Here is a tiny trained network, its code and every weight. The questions are about switching its units off for an input and a class, where a switched-off unit gives its printed mean instead of its output.

import numpy as np


def w(rows, s, z=0):
    codes = np.array(rows[::2]) - 128.0
    scale = np.full(codes.shape[1], s)
    scale[-1] = z or s
    return codes * scale


def f(y):
    return np.maximum(y, 0)


def log_softmax(a):
    a = a - a.max(-1, keepdims=True)
    return a - np.log(np.exp(a).sum(-1, keepdims=True))


def net(x, mask):
    res = np.array(x, float).reshape(1, 6) / 4 @ E
    y = f(res @ A[0][:, :-1].T + A[0][:, -1])
    res = res + np.where(mask, y, B[0][:, -1]) @ B[0][:, :-1]
    return log_softmax(res[-1] @ U[:, :-1].T + U[:, -1])


A, B = {}, {}
E = w([
[240,30,227,167,203,186,48,183,182],'x0',
[209,191,208,52,166,230,242,46,91],'x1',
[204,134,20,194,86,147,146,20,249],'x2',
[181,10,128,49,21,189,33,32,33],'x3',
[174,142,212,26,127,15,86,185,168],'x4',
[141,220,151,222,2,172,113,202,75],'x5',
],0.005)
A[0] = w([
[210,43,193,14,245,102,111,59,207,242],'N1',
[174,198,161,36,33,180,173,73,36,253],'N2',
[114,85,175,78,42,63,15,212,74,241],'N3',
[150,147,248,82,235,220,194,161,76,211],'N4',
[176,80,76,241,57,238,79,93,125,110],'N5',
[19,209,39,218,142,59,196,190,122,219],'N6',
[196,120,94,202,57,227,165,55,141,238],'N7',
[156,78,74,235,66,180,53,135,125,154],'N8',
[59,42,94,26,48,137,64,61,5,174],'N9',
[15,190,33,177,192,68,221,107,168,197],'N10',
[188,32,78,183,138,161,52,109,194,245],'N11',
[127,157,233,115,123,52,64,253,122,230],'N12',
[188,239,82,162,21,194,235,79,113,146],'N13',
],0.005,0.0031)
B[0] = w([
[232,45,82,25,253,93,231,79,173,253],'N1',
[80,194,153,64,41,197,230,37,39,225],'N2',
[126,75,204,83,44,20,59,203,89,227],'N3',
[179,130,240,97,229,219,232,200,16,223],'N4',
[203,38,108,247,30,249,32,35,130,206],'N5',
[5,238,52,222,174,141,37,228,168,251],'N6',
[216,130,85,209,57,226,152,20,198,231],'N7',
[133,41,117,223,80,179,9,130,166,204],'N8',
[18,19,93,30,57,56,140,48,12,222],'N9',
[14,209,22,152,235,140,68,200,181,237],'N10',
[198,2,88,158,161,116,46,76,200,228],'N11',
[177,145,235,143,99,41,58,240,97,224],'N12',
[102,244,90,163,39,206,208,54,182,217],'N13',
],0.005,0.0074)
U = w([
[209,25,86,250,54,225,23,53,198,3],'0',
[147,251,119,156,20,219,245,45,144,36],'1',
[167,135,221,167,33,4,27,243,159,102],'2',
[202,100,240,96,254,200,211,194,39,193],'3',
[2,237,19,206,223,122,68,209,204,232],'4',
[12,48,107,32,33,71,130,57,14,103],'5',
[221,50,27,37,238,47,189,31,250,171],'6',
],0.0053,0.0017)

Each question gives the input, the list of numbers given to net, and the class t.
The units are the neurons (one row each of A and B). Each row of codes is followed by its name. A weight is (code - 128) times the scale printed after its matrix; where a second scale follows, it is the last column's (A, B and U).
mask holds one flag per neuron, in row order. A switched-off neuron (its flag False) gives its mean, the last column of its row in B, instead of its output. The means were averaged over made-up inputs and are rounded, as every weight is.
A unit's drop is (log p(t) with every unit on - log p(t) with that unit switched off) / (log p(t) with every unit on - log p(t) with every unit switched off).
The circuit of an input: a set's keep is (log p(t) with only the set's units on - log p(t) with every unit switched off) / (log p(t) with every unit on - log p(t) with every unit switched off). Starting from the 12 units with the biggest drops (on a tie, the unit counted first), units are removed one at a time, each time the one whose removal leaves the highest keep (on an exact tie, the one counted first), for as long as the keep stays at least 0.8.
circuit, biggest first: the units of the circuit, biggest drop first
k most important neurons: the k neurons with the biggest drops, biggest first
drop when u is switched off: that unit's drop, to one decimal
input [-7,4,-2,-5,8,-4], class 4: circuit, biggest first	N10
input [-1,2,1,3,0,0], class 1: 2 most important neurons	N2; N3
input [3,-6,4,4,6,-1], class 2: 4 most important neurons	N3; N7; N12; N13
input [1,4,6,-7,-7,0], class 4: 2 most important neurons	N10; N6
input [7,-6,-8,-6,-6,6], class 2: 3 most important neurons	N12; N3; N10
input [1,7,-8,8,0,8], class 5: 2 most important neurons	N9; N2
input [-6,1,-4,-1,-6,-6], class 4: 2 most important neurons	N10; N6
input [2,-3,-4,8,-3,-4], class 5: drop when N9 is switched off	0.8
input [6,-8,2,3,6,-7], class 6: drop when N10 is switched off	0.0
input [4,-7,-5,-2,-5,0], class 2: drop when N10 is switched off	0.1
input [-5,3,3,-4,0,4], class 4: drop when N11 is switched off	-0.1
